Below are the code and all the weights of a small trained network. Each question names an input and a class and asks about switching units off, where a switched-off unit gives its printed mean instead of its output.

import numpy as np


def w(rows, s, z=0):
    codes = np.array(rows[::2]) - 128.0
    scale = np.full(codes.shape[1], s)
    scale[-1] = z or s
    return codes * scale


def norm(h):
    return h / np.sqrt((h * h).mean(-1, keepdims=True) + 1e-5)


def f(y):
    return y / 2 * (1 + np.tanh(0.7978845608 * (y + 0.044715 * y**3)))


def log_softmax(a):
    a = a - a.max(-1, keepdims=True)
    return a - np.log(np.exp(a).sum(-1, keepdims=True))


def net(x, mask):
    res = np.array(x, float).reshape(1, 4) / 4 @ E
    u = 0
    for l in range(2):
        y = f(norm(res) @ A[l][:, :-1].T + A[l][:, -1])
        res = res + np.where(mask[u : u + 11], y, B[l][:, -1]) @ B[l][:, :-1]
        u += 11
    return log_softmax(norm(res)[-1] @ U[:, :-1].T + U[:, -1])


A, B = {}, {}
E = w([
[132,151,108,26,226,36,81,190,122,186,173,211],'x0',
[244,137,118,114,255,101,236,169,176,197,174,226],'x1',
[83,120,98,142,177,22,125,5,67,211,176,151],'x2',
[179,134,209,181,74,47,34,59,166,134,56,228],'x3',
],0.0067)
A[0] = w([
[135,166,100,162,184,83,132,23,90,197,112,128,87],'L0N1',
[130,138,42,64,112,200,176,169,81,139,129,52,28],'L0N2',
[144,156,52,74,186,93,146,177,180,157,138,192,3],'L0N3',
[216,133,135,96,196,72,222,108,145,183,154,206,86],'L0N4',
[178,123,123,152,94,194,143,192,137,42,15,159,33],'L0N5',
[179,159,132,240,101,138,167,5,144,165,124,196,111],'L0N6',
[2,104,51,107,125,42,142,19,26,156,71,49,7],'L0N7',
[123,138,215,108,131,55,16,127,125,75,131,153,16],'L0N8',
[88,53,180,134,112,122,83,84,209,53,60,116,89],'L0N9',
[219,156,150,166,178,126,197,23,139,174,171,210,31],'L0N10',
[142,55,146,82,68,26,64,93,79,197,5,164,92],'L0N11',
],0.0063,0.0046)
B[0] = w([
[186,78,124,146,72,121,120,124,156,108,147,103,202],'L0N1',
[121,87,124,170,143,188,95,154,126,75,166,248,212],'L0N2',
[123,161,151,84,172,135,151,158,85,144,137,66,192],'L0N3',
[147,90,88,162,137,55,147,163,78,149,71,121,253],'L0N4',
[115,81,176,82,69,104,130,148,167,198,117,73,203],'L0N5',
[64,70,116,104,119,122,83,91,159,118,101,158,212],'L0N6',
[141,146,133,68,147,77,152,70,164,120,188,50,241],'L0N7',
[161,161,110,111,61,155,134,142,105,131,178,180,175],'L0N8',
[97,185,146,150,159,123,171,184,125,150,91,148,193],'L0N9',
[130,59,75,148,107,130,155,122,138,135,50,197,204],'L0N10',
[139,187,129,134,110,168,151,118,96,25,154,161,219],'L0N11',
],0.011,0.006)
A[1] = w([
[87,99,131,104,144,197,126,150,164,97,117,123,130],'L1N1',
[207,140,102,131,188,77,131,189,58,161,111,134,4],'L1N2',
[104,134,129,130,102,183,47,162,195,218,102,103,68],'L1N3',
[119,134,191,152,102,182,172,164,180,203,86,103,21],'L1N4',
[167,196,183,139,102,139,35,159,163,85,128,178,68],'L1N5',
[93,254,146,117,121,113,90,62,83,109,115,162,84],'L1N6',
[122,182,232,95,71,127,139,150,210,119,84,85,149],'L1N7',
[102,158,153,154,104,101,78,74,131,68,126,135,28],'L1N8',
[63,133,168,185,128,202,134,129,69,61,182,100,145],'L1N9',
[96,117,95,126,178,99,157,127,130,172,109,146,73],'L1N10',
[85,107,153,193,117,125,121,202,103,170,73,128,101],'L1N11',
],0.0099,0.0032)
B[1] = w([
[157,132,123,114,124,112,98,174,160,80,133,149,210],'L1N1',
[61,196,254,158,195,153,206,170,105,153,111,57,238],'L1N2',
[190,101,146,120,134,109,137,132,137,132,208,80,181],'L1N3',
[152,130,163,119,116,67,86,89,121,111,179,69,199],'L1N4',
[155,137,91,117,67,124,136,104,90,90,235,180,195],'L1N5',
[100,167,77,139,118,189,130,116,107,208,92,152,187],'L1N6',
[199,132,166,161,118,161,77,125,134,137,69,85,254],'L1N7',
[106,173,163,170,180,162,129,207,122,195,150,105,176],'L1N8',
[118,61,88,93,207,112,133,155,164,128,99,188,250],'L1N9',
[118,149,162,146,86,106,139,160,108,115,115,130,174],'L1N10',
[147,155,132,107,126,108,141,104,108,126,199,102,208],'L1N11',
],0.011,0.0071)
U = w([
[101,143,76,57,153,83,149,22,146,142,219,36,116],'0',
[254,98,196,122,73,139,68,175,184,102,152,55,181],'1',
[147,174,196,133,209,77,230,221,78,176,114,90,182],'2',
[83,164,117,176,176,193,92,90,185,203,44,55,2],'3',
[159,31,99,171,93,44,172,94,130,130,52,206,113],'4',
[124,47,53,67,218,170,131,214,181,63,163,178,100],'5',
[154,235,95,142,60,188,96,119,79,162,154,224,164],'6',
],0.015,0.0028)

Each question gives the input, the list of numbers given to net, and the class t.
The units are the neurons (one row each of A and B). Each row of codes is followed by its name. A weight is (code - 128) times the scale printed after its matrix; where a second scale follows, it is the last column's (A, B and U).
mask holds one flag per neuron, layer by layer. A switched-off neuron (its flag False) gives its mean, the last column of its row in B, instead of its output. The means were averaged over made-up inputs and are rounded, as every weight is.
A unit's drop is (log p(t) with every unit on - log p(t) with that unit switched off) / (log p(t) with every unit on - log p(t) with every unit switched off).
The circuit of an input: a set's keep is (log p(t) with only the set's units on - log p(t) with every unit switched off) / (log p(t) with every unit on - log p(t) with every unit switched off). Starting from the 12 units with the biggest drops (on a tie, the unit counted first), units are removed one at a time, each time the one whose removal leaves the highest keep (on an exact tie, the one counted first), for as long as the keep stays at least 0.8.
units of the circuit, in order: the units of the circuit, biggest drop first
unit that matters most: the unit with the biggest drop
top k neurons: the k neurons with the biggest drops, biggest first
top k neurons in layer l: the k neurons of layer l with the biggest drops, biggest first
drop when u is switched off: that unit's drop, to one decimal
input [-7,0,5,2], class 3: unit that matters most => L1N8
input [3,3,-8,0], class 1: units of the circuit, in order => (L0N5; L1N7)
input [-6,-8,-2,7], class 6: units of the circuit, in order => (L1N6; L1N5; L0N9)
input [3,-7,-7,-6], class 5: top 2 neurons => (L0N2; L1N9)
input [5,-7,1,-5], class 5: top 3 neurons in layer 0 => (L0N2; L0N5; L0N4)
input [-6,7,-4,5], class 4: top 3 neurons => (L0N10; L0N6; L0N4)
input [4,1,7,3], class 4: top 2 neurons => (L0N10; L0N1)
input [-6,-2,3,-2], class 0: top 2 neurons => (L0N7; L0N11)
input [8,-8,5,1], class 6: top 2 neurons => (L0N11; L1N6)
input [2,8,5,7], class 4: top 2 neurons in layer 0 => (L0N10; L0N6)
input [-8,5,-2,-4], class 5: top 2 neurons in layer 1 => (L1N9; L1N7)
input [0,3,6,-1], class 4: top 3 neurons => (L0N10; L0N1; L0N6)
input [-5,-1,5,-8], class 5: top 2 neurons => (L0N2; L1N9)
input [1,4,2,5], class 4: units of the circuit, in order => (L0N10)
input [4,-5,2,-6], class 5: drop when L0N2 is switched off => 2.7
input [-8,0,-7,-8], class 5: drop when L1N9 is switched off => 1.4
input [1,-2,-4,6], class 6: drop when L0N11 is switched off => 0.3
